Below is a small trained network, with its code and all its weights. Each question gives an input and a class and asks what happens when units are switched off, that is, made to give their printed mean instead of their output.

import numpy as np


def w(rows, s, z=0):
    codes = np.array(rows[::2]) - 128.0
    scale = np.full(codes.shape[1], s)
    scale[-1] = z or s
    return codes * scale


def norm(h):
    return h / np.sqrt((h * h).mean(-1, keepdims=True) + 1e-5)


def f(y):
    return y / 2 * (1 + np.tanh(0.7978845608 * (y + 0.044715 * y**3)))


def log_softmax(a):
    a = a - a.max(-1, keepdims=True)
    return a - np.log(np.exp(a).sum(-1, keepdims=True))


def net(x, mask):
    res = np.array(x, float).reshape(1, 2) / 4 @ E
    u = 0
    for l in range(3):
        y = f(norm(res) @ A[l][:, :-1].T + A[l][:, -1])
        res = res + np.where(mask[u : u + 4], y, B[l][:, -1]) @ B[l][:, :-1]
        u += 4
    return log_softmax(norm(res)[-1] @ U[:, :-1].T + U[:, -1])


A, B = {}, {}
E = w([
[85,65,147,101,79,16],'x0',
[124,128,74,246,52,92],'x1',
],0.012)
A[0] = w([
[112,128,124,227,120,92,160],'L0N1',
[122,153,90,183,118,181,254],'L0N2',
[90,101,181,2,103,109,28],'L0N3',
[145,142,113,150,72,103,168],'L0N4',
],0.011,0.001)
B[0] = w([
[232,16,178,119,92,87,207],'L0N1',
[2,131,189,111,132,106,212],'L0N2',
[133,128,90,53,77,188,255],'L0N3',
[165,67,147,143,129,120,169],'L0N4',
],0.0088,0.0079)
A[1] = w([
[127,83,120,120,145,1,170],'L1N1',
[67,178,144,91,51,165,254],'L1N2',
[123,139,127,157,85,119,94],'L1N3',
[87,115,161,26,135,84,125],'L1N4',
],0.0084,0.0033)
B[1] = w([
[127,149,184,211,95,211,208],'L1N1',
[113,74,243,56,253,117,254],'L1N2',
[196,108,118,92,141,6,130],'L1N3',
[254,136,44,68,202,101,218],'L1N4',
],0.01,0.0059)
A[2] = w([
[201,254,89,67,188,164,98],'L2N1',
[107,187,152,145,229,112,173],'L2N2',
[135,198,104,140,149,223,88],'L2N3',
[158,88,128,193,77,83,4],'L2N4',
],0.0093,0.0016)
B[2] = w([
[181,101,110,147,71,47,254],'L2N1',
[5,147,98,196,116,188,204],'L2N2',
[101,104,161,158,123,91,169],'L2N3',
[147,133,140,134,49,105,215],'L2N4',
],0.012,0.0065)
U = w([
[198,44,155,198,27,86,225],'0',
[225,72,98,15,178,121,245],'1',
[49,141,148,183,206,208,231],'2',
[127,140,37,131,129,167,2],'3',
[123,185,12,134,122,98,11],'4',
[152,198,79,131,98,138,6],'5',
],0.011,0.0038)

Each question gives the input, the list of numbers given to net, and the class t.
The units are the neurons (one row each of A and B). Each row of codes is followed by its name. A weight is (code - 128) times the scale printed after its matrix; where a second scale follows, it is the last column's (A, B and U).
mask holds one flag per neuron, layer by layer. A switched-off neuron (its flag False) gives its mean, the last column of its row in B, instead of its output. The means were averaged over made-up inputs and are rounded, as every weight is.
A unit's drop is (log p(t) with every unit on - log p(t) with that unit switched off) / (log p(t) with every unit on - log p(t) with every unit switched off).
The circuit of an input: a set's keep is (log p(t) with only the set's units on - log p(t) with every unit switched off) / (log p(t) with every unit on - log p(t) with every unit switched off). Starting from all 12 units, units are removed one at a time, each time the one whose removal leaves the highest keep (on an exact tie, the one counted first), for as long as the keep stays at least 0.8.
units of the circuit, in order: the units of the circuit, biggest drop first
most important unit: the unit with the biggest drop
k most important neurons: the k neurons with the biggest drops, biggest first
drop of u: that unit's drop, to one decimal
input [-8,6], class 2: 2 most important neurons => [L0N2; L2N1]
input [-7,5], class 2: most important unit => L0N2
input [-8,-6], class 2: units of the circuit, in order => [L2N2; L0N3]
input [-2,-2], class 2: units of the circuit, in order => [L0N1; L2N2]
input [8,0], class 1: 4 most important neurons => [L0N3; L1N4; L2N1; L0N1]
input [-8,-7], class 2: 2 most important neurons => [L2N2; L0N1]
input [-2,1], class 2: 2 most important neurons => [L0N2; L0N3]
input [-4,3], class 2: 2 most important neurons => [L0N2; L2N1]
input [-6,1], class 2: drop of L0N2 => 0.1
input [-8,4], class 2: drop of L0N2 => 1.6
